Here is a tiny trained network, its code and every weight. The questions are about switching its units off for an input and a target symbol, where a switched-off unit gives its printed mean instead of its output.

import numpy as np


def w(rows, s, z=0):
    codes = np.array(rows[::2]) - 128.0
    scale = np.full(codes.shape[1], s)
    scale[-1] = z or s
    return codes * scale


def norm(h):
    return h / np.sqrt((h * h).mean(-1, keepdims=True) + 1e-5)


def f(y):
    return y / 2 * (1 + np.tanh(0.7978845608 * (y + 0.044715 * y**3)))


def softmax(a):
    e = np.exp(a - a.max(-1, keepdims=True))
    return e / e.sum(-1, keepdims=True)


def log_softmax(a):
    a = a - a.max(-1, keepdims=True)
    return a - np.log(np.exp(a).sum(-1, keepdims=True))


def net(x, mask):
    ids = ['ΛΞΣΨαδεηθτφω'.index(c) for c in x.split()]
    T = len(ids)
    res = E[ids] + P[:T]
    u = 0
    for l in range(2):
        q, k, v = (norm(res) @ M[l].T for M in (Q, K, V))
        z = softmax(np.where(np.tri(T) > 0, q @ k.T / 2**0.5, -1e9)) @ v
        res = res + np.where(mask[u], z, O[l][:, -1]) @ O[l][:, :-1]
        u += 1
        y = f(norm(res) @ A[l][:, :-1].T + A[l][:, -1])
        res = res + np.where(mask[u : u + 16], y, B[l][:, -1]) @ B[l][:, :-1]
        u += 16
    return log_softmax(norm(res)[-1] @ U[:, :-1].T + U[:, -1])


Q, K, V, O, A, B = {}, {}, {}, {}, {}, {}
E = w([
[228,125,61,100,210,101,148,103,167,105],'Λ',
[146,167,157,171,98,90,175,194,200,146],'Ξ',
[102,169,76,141,158,37,140,182,129,67],'Σ',
[185,72,146,181,146,89,139,216,140,126],'Ψ',
[155,34,68,146,194,252,201,203,96,104],'α',
[198,88,107,158,136,89,200,154,59,207],'δ',
[197,30,173,97,151,128,99,157,75,162],'ε',
[139,68,231,26,110,94,189,90,130,110],'η',
[152,186,147,61,60,91,196,70,200,190],'θ',
[164,59,60,158,75,161,116,59,42,67],'τ',
[185,112,168,151,99,100,69,90,228,171],'φ',
[198,231,130,85,163,156,143,140,49,219],'ω',
],0.019)
P = w([
[83,130,155,148,167,196,253,134,168,145],'0',
[136,109,162,161,165,148,210,163,156,155],'1',
[160,107,162,150,159,135,187,153,150,144],'2',
[168,114,160,143,146,116,163,157,140,141],'3',
[168,107,148,132,134,110,145,139,133,137],'4',
[163,106,147,108,124,100,124,140,139,141],'5',
[164,107,131,99,118,89,106,134,128,139],'6',
[159,111,125,84,110,75,82,139,130,136],'7',
[150,112,108,65,90,75,60,141,133,130],'8',
[153,111,96,58,90,70,40,138,131,125],'9',
[149,113,87,44,66,60,31,133,133,119],'10',
],0.011)
Q[0] = w([
[2,217,177,193,99,204,134,90,83,136],'L0H1',
[81,138,107,165,201,125,98,84,164,127],'L0H1',
],0.009)
K[0] = w([
[110,87,156,237,178,176,254,143,156,85],'L0H1',
[122,91,205,144,81,210,208,121,89,113],'L0H1',
],0.0083)
V[0] = w([
[3,28,186,134,116,100,120,160,91,50],'L0H1',
[83,51,178,142,44,207,93,74,169,208],'L0H1',
],0.0057)
O[0] = w([
[56,94,151,120,44,105,215,115,113,43,1],'L0H1',
[254,113,177,184,6,207,112,121,94,92,109],'L0H1',
],0.01,0.0046)
A[0] = w([
[116,73,166,92,124,88,149,83,140,149,146],'L0N1',
[165,145,85,75,105,120,166,71,162,133,32],'L0N2',
[158,177,100,129,176,126,108,132,149,91,186],'L0N3',
[133,57,117,138,118,112,135,138,107,145,229],'L0N4',
[138,254,100,103,106,165,167,116,164,144,111],'L0N5',
[152,175,201,151,75,112,95,118,115,110,46],'L0N6',
[143,108,162,155,121,99,121,108,122,146,37],'L0N7',
[74,113,82,157,164,103,138,208,125,114,206],'L0N8',
[127,128,84,175,132,133,133,82,106,87,87],'L0N9',
[168,166,104,180,108,147,81,132,103,98,216],'L0N10',
[96,102,136,127,80,139,96,138,125,154,17],'L0N11',
[124,140,137,149,122,125,177,128,153,65,90],'L0N12',
[117,155,135,182,131,197,106,160,107,168,171],'L0N13',
[134,170,135,169,167,160,84,117,104,141,81],'L0N14',
[103,218,90,152,100,95,156,131,170,122,200],'L0N15',
[117,161,117,128,135,106,127,167,85,148,255],'L0N16',
],0.013,0.0028)
B[0] = w([
[132,235,96,132,90,117,144,184,41,62,189],'L0N1',
[181,169,221,131,133,60,112,145,88,167,149],'L0N2',
[100,92,187,78,187,130,167,107,89,92,189],'L0N3',
[204,174,176,178,151,140,89,129,104,87,254],'L0N4',
[122,101,216,220,142,209,139,128,36,207,165],'L0N5',
[99,120,104,125,76,85,119,171,236,82,153],'L0N6',
[154,175,86,128,149,145,157,119,114,104,164],'L0N7',
[159,137,143,217,147,114,131,59,148,34,190],'L0N8',
[37,147,245,136,117,156,107,32,69,215,124],'L0N9',
[53,109,195,193,161,77,101,92,151,108,166],'L0N10',
[114,121,135,130,193,60,142,159,104,100,126],'L0N11',
[108,122,197,2,138,197,137,104,167,122,126],'L0N12',
[118,152,111,165,103,198,101,141,213,130,156],'L0N13',
[51,109,189,136,98,205,55,102,216,124,147],'L0N14',
[86,181,108,208,209,116,146,205,44,139,163],'L0N15',
[146,157,64,209,178,160,105,119,128,97,194],'L0N16',
],0.0073,0.0085)
Q[1] = w([
[215,137,215,80,193,78,112,254,67,45],'L1H1',
[42,69,18,8,60,145,247,177,81,152],'L1H1',
],0.0085)
K[1] = w([
[91,169,120,65,70,44,1,74,104,89],'L1H1',
[78,180,121,186,141,180,241,131,131,154],'L1H1',
],0.0099)
V[1] = w([
[83,142,145,228,125,134,153,2,152,119],'L1H1',
[162,89,168,145,198,185,82,110,13,108],'L1H1',
],0.0079)
O[1] = w([
[30,93,84,164,99,77,87,66,158,181,74],'L1H1',
[45,2,112,39,46,67,118,219,83,158,250],'L1H1',
],0.0095,0.011)
A[1] = w([
[87,163,162,61,139,105,224,74,122,228,29],'L1N1',
[155,144,89,159,171,128,232,164,78,109,107],'L1N2',
[107,56,88,171,158,139,100,129,147,51,81],'L1N3',
[214,159,175,122,201,120,106,106,90,116,166],'L1N4',
[99,135,171,188,106,166,2,46,171,213,139],'L1N5',
[126,158,114,161,100,117,142,181,127,157,64],'L1N6',
[165,94,181,80,114,186,101,94,99,138,53],'L1N7',
[145,216,213,154,119,132,118,119,78,104,108],'L1N8',
[156,105,161,227,21,112,152,151,90,98,202],'L1N9',
[117,102,113,82,203,193,129,123,106,95,214],'L1N10',
[140,78,164,80,156,160,66,147,197,200,47],'L1N11',
[113,137,96,139,153,107,108,139,123,167,106],'L1N12',
[68,150,128,91,87,102,124,166,87,99,60],'L1N13',
[163,140,136,150,70,104,63,182,184,109,169],'L1N14',
[107,125,68,124,69,58,32,132,173,179,101],'L1N15',
[113,144,89,241,147,156,141,201,156,156,4],'L1N16',
],0.0097,0.0033)
B[1] = w([
[172,196,164,192,162,177,135,66,111,74,136],'L1N1',
[152,184,109,53,119,152,81,96,97,124,214],'L1N2',
[255,142,195,181,134,128,155,76,100,194,149],'L1N3',
[104,120,142,90,117,106,38,148,142,51,255],'L1N4',
[130,153,121,24,126,112,164,114,154,58,198],'L1N5',
[149,79,91,103,120,92,125,142,119,101,144],'L1N6',
[138,127,129,175,147,142,91,176,146,155,175],'L1N7',
[64,97,84,178,95,131,36,136,140,128,161],'L1N8',
[115,171,54,148,39,61,122,160,170,133,255],'L1N9',
[92,132,141,133,59,154,149,76,89,94,186],'L1N10',
[130,127,137,173,55,108,57,162,31,126,183],'L1N11',
[158,99,113,101,157,110,99,80,93,85,149],'L1N12',
[98,128,82,153,111,106,152,54,48,138,158],'L1N13',
[93,173,124,153,194,124,107,135,101,9,206],'L1N14',
[121,139,176,98,118,199,28,78,83,82,154],'L1N15',
[112,117,102,35,146,102,110,114,173,117,172],'L1N16',
],0.009,0.0081)
U = w([
[145,96,201,56,204,160,68,110,123,174,183],'Λ',
[45,141,91,120,157,132,138,187,178,129,161],'Ξ',
[98,169,87,194,174,141,150,84,43,89,23],'Σ',
[175,110,171,204,111,88,81,120,206,95,17],'Ψ',
[154,83,98,148,134,222,167,104,140,113,241],'α',
[194,122,1,109,138,115,102,101,142,165,88],'δ',
[134,129,117,162,70,144,96,207,88,141,250],'ε',
[159,137,122,62,94,120,218,166,105,62,25],'η',
[170,176,196,160,123,81,136,122,145,208,91],'θ',
[71,72,103,143,53,98,108,50,115,152,78],'τ',
[134,224,111,103,85,190,78,93,170,75,81],'φ',
[57,154,99,94,149,239,87,157,139,164,78],'ω',
],0.0087,0.0018)

Each question gives the input, a string of symbols that net reads in full, and the target symbol t.
The units are the heads (2 rows each of Q, K, V and O) and the neurons (one row each of A and B). Each row of codes is followed by its name. A weight is (code - 128) times the scale printed after its matrix; where a second scale follows, it is the last column's (O, A, B and U).
mask holds one flag per unit, layer by layer, with each layer's heads first. A switched-off unit (its flag False) gives its mean, the last column of its rows in O or B, instead of its output. The means were averaged over made-up inputs and are rounded, as every weight is.
A unit's drop is (log p(t) with every unit on - log p(t) with that unit switched off) / (log p(t) with every unit on - log p(t) with every unit switched off).
The circuit of an input: a set's keep is (log p(t) with only the set's units on - log p(t) with every unit switched off) / (log p(t) with every unit on - log p(t) with every unit switched off). Starting from the 12 units with the biggest drops (on a tie, the unit counted first), units are removed one at a time, each time the one whose removal leaves the highest keep (on an exact tie, the one counted first), for as long as the keep stays at least 0.8.
circuit, biggest first: the units of the circuit, biggest drop first
unit that matters most: the unit with the biggest drop
top k neurons: the k neurons with the biggest drops, biggest first
k most important neurons of layer l: the k neurons of layer l with the biggest drops, biggest first
drop when u is switched off: that unit's drop, to one decimal
input τ ε ω Λ ε α, target α: top neuron : (L0N8)
input ε Λ δ φ ω Λ ε ω Λ, target Λ: top 2 neurons : (L1N9 L0N3)
input δ Ψ Ξ ω, target ω: top 2 neurons : (L0N14 L0N13)
input δ Σ ε, target η: circuit, biggest first : (L0H1 L0N1)
input Ξ Σ Ψ Ξ α Λ Ξ ω ω δ, target Λ: top 2 neurons : (L1N9 L1N15)
input δ ω δ δ ε Ψ ε Λ, target Λ: circuit, biggest first : (L1N9 L0N3)
input φ δ ω τ Λ Ξ, target Λ: top 2 neurons : (L1N9 L1N15)
input δ δ δ θ Ξ, target Ξ: 2 most important neurons of layer 0 : (L0N5 L0N15)
input Σ τ τ Ξ δ φ τ, target φ: top 2 neurons : (L1N5 L0N9)
input ε δ ε Ξ ε Σ, target Σ: circuit, biggest first : (L0N15 L0N8)
input φ η φ Ψ, target Ψ: circuit, biggest first : (L0N10 L1H1 L0H1)
input η Λ ω θ, target Λ: 2 most important neurons of layer 1 : (L1N9 L1N4)
input ε τ ε τ α, target τ: circuit, biggest first : (L1H1 L0N9)
input δ ω ω θ, target θ: circuit, biggest first : (L0N2)
input τ τ Σ ε τ ε, target τ: top 2 neurons : (L0N9 L1N13)
input θ ε δ Σ ε δ Ξ Ξ τ δ δ, target τ: top 2 neurons : (L0N9 L1N15)
input φ η δ δ Ψ ε ε Λ δ α, target α: 2 most important neurons of layer 1 : (L1N10 L1N3)
input ε ε δ Ξ φ, target φ: 3 most important neurons of layer 1 : (L1N5 L1N15 L1N14)
input φ Ξ Σ α Ψ τ δ δ ω, target Λ: drop when L1N11 is switched off : -0.1
input φ Σ ε θ ω τ, target Λ: drop when L1N14 is switched off : 0.0
input Ψ τ ε, target τ: drop when L0N9 is switched off : 0.3
input α Λ ε δ Ψ ε ε Σ ε ε, target η: drop when L0H1 is switched off : 0.4
input Λ α φ ε η φ Λ, target Ψ: 2 most important neurons of layer 0 : (L0N10 L0N6)
input Ξ α ε Ψ τ Ξ, target τ: unit that matters most : L1H1
input φ ε Λ ε η φ ε, target Ψ: 2 most important neurons of layer 0 : (L0N6 L0N4)
input η Λ ω, target ω: 3 most important neurons of layer 0 : (L0N14 L0N13 L0N16)
input Σ Σ ε Ξ α τ ε ε τ, target τ: top neuron : (L1N13)
